[48,-97,112,-5,-114,-37,55,-42,-61,136,157,-85,54,40,-63,473,-30,92,-99,-131] => (31) (87)
[196,-344,-76,111,62,-107,30,99,-12,101,-155,111,267,121,118,159,26,105,102,29] => (31) (86)
[211,-94,124,189,75,-115,42,7,-43,162,-8,20,180,11,-36,308,-18,161,32,18] => (31) (87)
[200,34,16,101,-51,-293,36,-87,-24,-21,-38,54,170,-51,8,70,-42,18,41,-57] => (31) (87)
[83,-154,47,191,76,-178,109,-100,-234,-8,-38,55,113,-66,81,172,76,83,67,27] => (33) (86)
[53,-148,125,14,-61,-33,-57,-18,-47,-60,258,-34,-118,-138,-39,201,-36,-49,-12,-221] => (31) (87)
[73,-172,97,144,14,-222,38,-7,-38,163,-34,74,151,-15,117,249,68,186,-8,49] => (31) (87)
[44,-15,59,38,127,53,188,-196,-128,36,35,-47,-143,-38,-24,193,-29,-187,-183,-115] => (33) (86)
[23,-64,28,123,-88,-202,-12,28,-76,-61,34,-6,-18,23,-97,265,-36,21,295,-56] => (31) (87)
[-53,136,-62,83,-82,-33,325,-90,-111,-118,176,-76,-32,-30,-113,-3,41,-98,-43,-27] => (33) (87)
[61,40,210,212,-3,50,256,-82,-249,210,-71,-95,-49,36,8,751,-69,17,-248,-205] => (33) (87)
[114,7,39,189,58,-153,108,5,-189,11,-22,64,94,-18,12,64,12,54,-12,43] => (33) (87)
[395,-170,25,422,168,-408,216,58,-323,245,-160,249,415,-8,349,-81,-18,316,296,249] => (33) (87)
[43,-75,28,86,45,-117,4,4,29,-48,18,7,10,12,-43,285,170,-94,-15,-45] => (31) (86)
[137,-138,-75,122,-60,-218,-201,68,-6,-12,1,93,66,-73,-3,103,-11,218,68,74] => (31) (87)
[55,-27,-61,5,-51,-21,42,35,53,-50,71,13,63,-22,-81,83,-34,30,54,-194] => (31) (87)
[288,-140,17,29,26,-90,32,69,5,-118,-81,91,156,44,53,238,64,45,-16,62] => (31) (86)

[-316,-113,-5,-25,-16,68,9,51,-2,40,144,-1,-99,6,-40,140,75,-168,-50,39] => (56) <55>
[55,-96,83,34,-6,-86,2,26,46,-36,-147,-20,-8,-32,-67,262,-68,153,-144,229] => (46) <62>
[9,-60,-2,-72,-25,308,-6,-3,39,12,130,-11,-79,-73,-42,74,34,-217,-78,-41] => (56) <55>
[21,-73,-52,-20,-31,53,-25,13,-50,85,322,14,-3,-112,10,83,20,-47,46,160] => (53) <64>
[45,-229,-25,-6,7,45,-21,22,-59,-227,55,75,-116,-104,-139,231,30,38,-60,68] => (53) <64>
[58,-34,1,-35,-27,-9,54,46,97,-37,58,-3,-74,-76,-74,80,26,21,-49,-10] => (56) <62>
[-114,-172,35,-62,-18,49,9,-40,-112,48,70,73,-71,-87,28,-25,65,-406,-7,141] => (48) <55>
[-20,-233,-52,-50,-12,66,7,28,10,22,105,-53,5,-35,-30,121,94,-274,-35,165] => (56) <64>
[80,-142,72,97,-29,30,-50,53,11,16,-166,64,-18,-74,-162,86,139,-123,-99,103] => (48) <62>
[-71,-242,-29,-11,-1,-9,-3,34,16,-101,-77,-59,-72,33,21,81,-87,-75,-121,65] => (46) <55>
[-14,-120,30,97,0,19,1,9,-30,-75,45,-45,-18,-26,-31,108,-133,-190,-160,54] => (48) <64>
[-176,-131,33,33,-42,52,-5,7,-16,-70,49,-2,-100,-23,10,28,-9,69,-11,-4] => (56) <55>
[94,-7,68,18,55,-28,-11,19,23,1,-6,-63,-43,32,-127,77,-3,289,-9,16] => (53) <62>
[33,-102,26,-78,-27,16,-14,35,43,-25,70,-45,-73,-26,-40,172,39,45,-76,64] => (56) <64>
[-57,-362,45,-43,-68,37,-74,-78,9,58,-150,19,-257,25,-102,362,23,-248,-203,76] => (56) <64>
[-5,-145,-81,-69,78,-7,-3,-2,-45,-144,188,-32,-54,-58,-77,89,56,-9,-59,109] => (53) <64>
[99,-2,-10,-5,-11,81,-12,-42,-56,52,67,-17,35,-157,8,-70,8,-76,70,126] => (48) <62>
[56,-137,13,-34,-55,9,-18,14,44,-40,179,2,-143,-108,-70,142,105,-176,79,136] => (56) <64>
[-77,-260,-233,-137,11,25,-24,20,-35,-14,209,-18,-15,-28,34,161,85,-61,-71,63] => (53) <55>
[99,-91,-95,11,24,57,-54,-89,91,-46,15,-81,48,-84,-70,-79,8,143,-10,-17] => (53) <62>
[-27,-311,-2,-44,-4,26,-26,-11,-78,14,50,8,-159,-57,-83,224,62,-174,-36,227] => (46) <64>
[-85,-171,4,-52,-21,45,-42,-103,11,-10,182,-124,-63,-78,48,130,29,-242,-75,113] => (56) <55>
[-59,-227,-12,-63,43,-4,43,-5,-8,-3,85,-15,-84,-49,-22,130,-1,-6,-64,79] => (46) <55>
[-41,-137,-21,-22,-11,-104,-23,93,-2,-11,167,-6,-21,-123,-42,71,63,-215,-30,131] => (56) <64>
[-102,-274,6,-61,-47,-25,27,31,45,-73,8,2,-44,-25,-20,198,9,-8,-118,82] => (46) <55>
[81,-171,53,-32,-80,-17,-12,20,81,-68,-141,-93,-112,10,-156,129,-40,123,-189,104] => (53) <62>
[104,38,-5,-16,-25,-43,-25,-50,-47,-30,42,4,-86,-111,-49,42,-9,204,16,6] => (53) <62>
